Below is a small trained network, with its code and all its weights. Each question gives an input and a class and asks what happens when units are switched off, that is, made to give their printed mean instead of their output.

import numpy as np


def w(rows, s, z=0):
    codes = np.array(rows[::2]) - 128.0
    scale = np.full(codes.shape[1], s)
    scale[-1] = z or s
    return codes * scale


def norm(h):
    return h / np.sqrt((h * h).mean(-1, keepdims=True) + 1e-5)


def f(y):
    return y / 2 * (1 + np.tanh(0.7978845608 * (y + 0.044715 * y**3)))


def log_softmax(a):
    a = a - a.max(-1, keepdims=True)
    return a - np.log(np.exp(a).sum(-1, keepdims=True))


def net(x, mask):
    res = np.array(x, float).reshape(1, 8) / 4 @ E
    u = 0
    for l in range(2):
        y = f(norm(res) @ A[l][:, :-1].T + A[l][:, -1])
        res = res + np.where(mask[u : u + 6], y, B[l][:, -1]) @ B[l][:, :-1]
        u += 6
    return log_softmax(norm(res)[-1] @ U[:, :-1].T + U[:, -1])


A, B = {}, {}
E = w([
[126,127,131,127],'x0',
[100,139,184,254],'x1',
[50,33,51,116],'x2',
[128,130,127,129],'x3',
[127,125,129,125],'x4',
[240,51,148,107],'x5',
[126,125,129,127],'x6',
[126,129,130,126],'x7',
],0.0075)
A[0] = w([
[103,79,81,93,33],'L0N1',
[132,201,108,64,165],'L0N2',
[181,8,40,183,4],'L0N3',
[249,88,124,120,12],'L0N4',
[152,110,94,218,196],'L0N5',
[34,81,75,126,100],'L0N6',
],0.012,0.0035)
B[0] = w([
[232,43,80,118,180],'L0N1',
[9,135,175,38,209],'L0N2',
[58,135,220,36,229],'L0N3',
[199,166,69,160,238],'L0N4',
[79,79,192,151,211],'L0N5',
[161,115,41,147,254],'L0N6',
],0.011,0.005)
A[1] = w([
[45,149,215,215,2],'L1N1',
[179,1,151,150,167],'L1N2',
[102,23,65,131,36],'L1N3',
[78,38,96,137,110],'L1N4',
[136,84,153,169,116],'L1N5',
[161,170,37,91,77],'L1N6',
],0.0087,0.0061)
B[1] = w([
[186,255,22,116,197],'L1N1',
[102,87,212,148,255],'L1N2',
[138,224,87,204,169],'L1N3',
[87,116,115,146,192],'L1N4',
[110,109,145,104,143],'L1N5',
[183,250,109,91,170],'L1N6',
],0.0088,0.0037)
U = w([
[33,117,194,59,254],'0',
[216,194,94,60,97],'1',
[91,236,145,181,84],'2',
[190,119,203,191,108],'3',
[107,108,5,87,116],'4',
[173,31,126,34,60],'5',
[67,105,69,227,121],'6',
],0.028,0.0086)

Each question gives the input, the list of numbers given to net, and the class t.
The units are the neurons (one row each of A and B). Each row of codes is followed by its name. A weight is (code - 128) times the scale printed after its matrix; where a second scale follows, it is the last column's (A, B and U).
mask holds one flag per neuron, layer by layer. A switched-off neuron (its flag False) gives its mean, the last column of its row in B, instead of its output. The means were averaged over made-up inputs and are rounded, as every weight is.
A unit's drop is (log p(t) with every unit on - log p(t) with that unit switched off) / (log p(t) with every unit on - log p(t) with every unit switched off).
unit that matters most: the unit with the biggest drop
top k neurons: the k neurons with the biggest drops, biggest first
k most important neurons of layer l: the k neurons of layer l with the biggest drops, biggest first
drop when u is switched off: that unit's drop, to one decimal
input [3,0,3,8,7,-8,3,-3], class 4: top 4 neurons	(L0N6; L0N5; L1N2; L1N6)
input [-7,-4,-2,5,0,0,7,-2], class 0: top 2 neurons	(L0N2; L0N6)
input [-2,5,1,5,-5,5,2,-2], class 0: unit that matters most	L0N3
input [1,-7,0,8,8,0,-5,1], class 0: top 4 neurons	(L0N2; L0N6; L0N4; L1N1)
input [-5,1,7,-4,-5,0,-8,-3], class 6: 4 most important neurons of layer 0	(L0N6; L0N2; L0N4; L0N5)
input [-4,-8,-1,1,2,0,-8,-5], class 0: top 2 neurons	(L0N2; L0N6)
input [-6,0,-8,0,-4,-5,4,-1], class 0: top 2 neurons	(L0N2; L0N4)
input [3,-4,8,-4,2,1,-1,-5], class 5: top 3 neurons	(L0N1; L0N3; L1N2)
input [8,4,2,-8,-4,-8,0,8], class 6: top 2 neurons	(L0N6; L0N3)
input [8,-5,-1,-5,4,8,2,-4], class 1: top 3 neurons	(L0N4; L0N5; L1N6)
input [5,1,4,-4,-2,-1,0,4], class 6: 2 most important neurons of layer 0	(L0N4; L0N2)
input [-5,-1,3,5,-7,-7,6,-5], class 4: top 2 neurons	(L0N6; L0N5)
input [-3,5,2,-8,7,6,-1,5], class 0: drop when L0N3 is switched off	0.3
input [-5,3,1,-5,-3,-3,-1,5], class 6: unit that matters most	L0N3
input [7,-1,-4,1,0,-2,7,-8], class 0: drop when L0N2 is switched off	0.1
input [-2,-2,4,-5,7,-8,-1,-4], class 4: drop when L0N5 is switched off	0.1
